Below are the code and all the weights of a small trained network. Each question names an input and a target symbol and asks about switching units off, where a switched-off unit gives its printed mean instead of its output.

import numpy as np


def w(rows, s, z=0):
    codes = np.array(rows[::2]) - 128.0
    scale = np.full(codes.shape[1], s)
    scale[-1] = z or s
    return codes * scale


def norm(h):
    return h / np.sqrt((h * h).mean(-1, keepdims=True) + 1e-5)


def f(y):
    return np.maximum(y, 0)


def softmax(a):
    e = np.exp(a - a.max(-1, keepdims=True))
    return e / e.sum(-1, keepdims=True)


def log_softmax(a):
    a = a - a.max(-1, keepdims=True)
    return a - np.log(np.exp(a).sum(-1, keepdims=True))


def net(x, mask):
    ids = ['αβγδεζηθλμξπτφψω'.index(c) for c in x.split()]
    T = len(ids)
    res = E[ids] + P[:T]
    q, k, v = (norm(res) @ M[0].T for M in (Q, K, V))
    z = softmax(np.where(np.tri(T) > 0, q @ k.T / 3**0.5, -1e9)) @ v
    res = res + np.where(mask[0], z, O[0][:, -1]) @ O[0][:, :-1]
    y = f(norm(res) @ A[0][:, :-1].T + A[0][:, -1])
    res = res + np.where(mask[1:9], y, B[0][:, -1]) @ B[0][:, :-1]
    return log_softmax(norm(res)[-1] @ U[:, :-1].T + U[:, -1])


Q, K, V, O, A, B = {}, {}, {}, {}, {}, {}
E = w([
[130,100,246,111,120,70,102,137],'α',
[158,114,244,114,75,90,110,132],'β',
[176,43,68,88,127,208,168,31],'γ',
[146,53,48,111,157,191,148,58],'δ',
[177,98,198,85,11,128,103,138],'ε',
[85,57,135,114,133,28,171,137],'ζ',
[179,153,200,118,50,119,71,155],'η',
[131,80,231,126,50,89,61,124],'θ',
[112,33,91,85,77,87,220,170],'λ',
[128,40,30,102,174,219,108,70],'μ',
[90,50,147,177,72,66,49,145],'ξ',
[144,94,78,96,85,112,84,219],'π',
[152,100,138,222,63,159,160,185],'τ',
[147,174,42,121,160,110,157,207],'φ',
[125,110,20,188,184,165,113,112],'ψ',
[116,119,177,142,184,150,127,223],'ω',
],0.011)
P = w([
[254,99,156,127,180,58,117,135],'0',
[178,97,140,96,130,98,123,121],'1',
[172,99,120,99,129,120,119,126],'2',
[145,106,134,104,116,114,125,122],'3',
[132,108,136,105,106,121,126,123],'4',
[120,113,133,104,103,124,122,121],'5',
[106,117,138,107,102,126,123,120],'6',
[97,124,135,107,96,128,124,121],'7',
[91,120,128,98,75,141,121,116],'8',
[81,124,134,103,87,141,121,117],'9',
[67,130,138,103,93,136,122,108],'10',
],0.0096)
Q[0] = w([
[88,167,155,143,96,138,194,140],'h1',
[39,184,156,97,87,120,133,139],'h1',
[152,162,103,124,204,185,141,4],'h1',
],0.017)
K[0] = w([
[56,172,143,86,117,143,93,94],'h1',
[8,145,127,81,37,167,148,90],'h1',
[226,78,149,107,141,71,133,90],'h1',
],0.013)
V[0] = w([
[121,103,246,105,154,202,174,125],'h1',
[158,193,149,113,138,161,254,160],'h1',
[153,123,120,252,81,108,157,41],'h1',
],0.011)
O[0] = w([
[176,41,140,165,179,136,124,184,114],'h1',
[121,133,207,74,171,193,174,197,18],'h1',
[70,125,81,175,85,181,250,86,1],'h1',
],0.015,0.0062)
A[0] = w([
[54,254,178,66,101,95,167,104,91],'n1',
[124,145,49,87,153,197,171,94,188],'n2',
[43,104,163,196,121,117,97,124,255],'n3',
[105,166,208,61,63,73,91,132,157],'n4',
[127,237,86,97,164,157,159,70,118],'n5',
[142,113,103,124,93,86,56,91,90],'n6',
[170,86,153,159,135,110,80,108,207],'n7',
[189,155,118,138,106,119,123,77,47],'n8',
],0.012,0.0042)
B[0] = w([
[176,212,166,248,108,223,104,125,159],'n1',
[172,176,154,143,127,60,111,157,169],'n2',
[198,112,157,84,125,140,156,145,171],'n3',
[155,115,40,82,105,88,168,126,230],'n4',
[52,102,154,52,155,148,169,126,148],'n5',
[84,110,211,155,167,158,139,144,251],'n6',
[90,181,95,109,123,165,143,79,239],'n7',
[93,96,140,146,139,132,103,212,168],'n8',
],0.013)
U = w([
[121,152,44,116,107,47,76,83,130],'α',
[196,62,5,94,121,145,157,128,124],'β',
[88,216,165,194,94,154,134,106,21],'γ',
[168,165,205,189,197,84,109,102,20],'δ',
[51,96,205,101,118,72,124,165,4],'ε',
[124,57,81,227,84,85,90,127,166],'ζ',
[177,129,206,95,134,102,104,245,207],'η',
[111,138,149,120,173,56,191,106,84],'θ',
[112,146,113,114,182,158,210,127,124],'λ',
[229,105,141,191,65,87,173,186,210],'μ',
[116,82,86,121,137,241,111,96,199],'ξ',
[191,211,125,102,122,199,115,151,73],'π',
[38,152,131,42,169,191,125,105,51],'τ',
[151,118,141,86,179,214,103,116,93],'φ',
[62,83,203,181,156,158,90,115,231],'ψ',
[201,137,142,158,175,148,121,54,99],'ω',
],0.016,0.003)

Each question gives the input, a string of symbols that net reads in full, and the target symbol t.
The units are the heads (3 rows each of Q, K, V and O) and the neurons (one row each of A and B). Each row of codes is followed by its name. A weight is (code - 128) times the scale printed after its matrix; where a second scale follows, it is the last column's (O, A, B and U).
mask holds one flag per unit, heads first, then neurons. A switched-off unit (its flag False) gives its mean, the last column of its rows in O or B, instead of its output. The means were averaged over made-up inputs and are rounded, as every weight is.
A unit's drop is (log p(t) with every unit on - log p(t) with that unit switched off) / (log p(t) with every unit on - log p(t) with every unit switched off).
The circuit of an input: a set's keep is (log p(t) with only the set's units on - log p(t) with every unit switched off) / (log p(t) with every unit on - log p(t) with every unit switched off). Starting from all 9 units, units are removed one at a time, each time the one whose removal leaves the highest keep (on an exact tie, the one counted first), for as long as the keep stays at least 0.8.
units of the circuit, in order: the units of the circuit, biggest drop first
unit that matters most: the unit with the biggest drop
top k neurons: the k neurons with the biggest drops, biggest first
input λ μ μ ζ γ, target η: units of the circuit, in order : (h1; n2)
input β τ π α μ γ θ θ δ, target β: top 3 neurons : (n6; n1; n2)
input δ ε π π γ, target θ: top 3 neurons : (n2; n5; n4)
input μ π γ β γ φ γ, target ψ: units of the circuit, in order : (n4; n6)
input φ γ θ β μ λ ζ λ β μ, target π: units of the circuit, in order : (h1; n1)
input γ μ δ λ τ μ θ, target μ: units of the circuit, in order : (h1; n3)
input γ π ξ θ π ζ γ β ζ γ μ, target μ: top 3 neurons : (n2; n7; n6)
input λ β η α λ γ ζ γ θ, target ψ: top 2 neurons : (n6; n4)
input γ ω β ξ ω η λ λ, target β: top 4 neurons : (n6; n2; n8; n1)
input λ ξ θ τ η φ τ, target π: units of the circuit, in order : (h1; n1; n4)
input ψ β φ π, target π: top 2 neurons : (n1; n4)
input ω η τ, target η: top neuron : (n4)
input ω η π φ π ε, target π: top 3 neurons : (n1; n4; n6)
input μ η ε μ ω ω μ, target ψ: top 2 neurons : (n4; n6)
input π π β γ γ ψ α μ η, target ε: unit that matters most : n6
input ξ β γ μ η π π π π γ, target α: top 2 neurons : (n2; n1)
input π μ φ β β π ξ ω μ, target τ: top 2 neurons : (n5; n6)
input ζ β μ τ λ γ ζ γ τ, target μ: units of the circuit, in order : (h1; n7; n2; n6)
input δ θ ω ψ μ, target θ: units of the circuit, in order : (h1; n2; n5)
input π λ π η, target α: units of the circuit, in order : (n4)
input μ ε ε β τ θ τ δ β, target μ: units of the circuit, in order : (h1; n7)
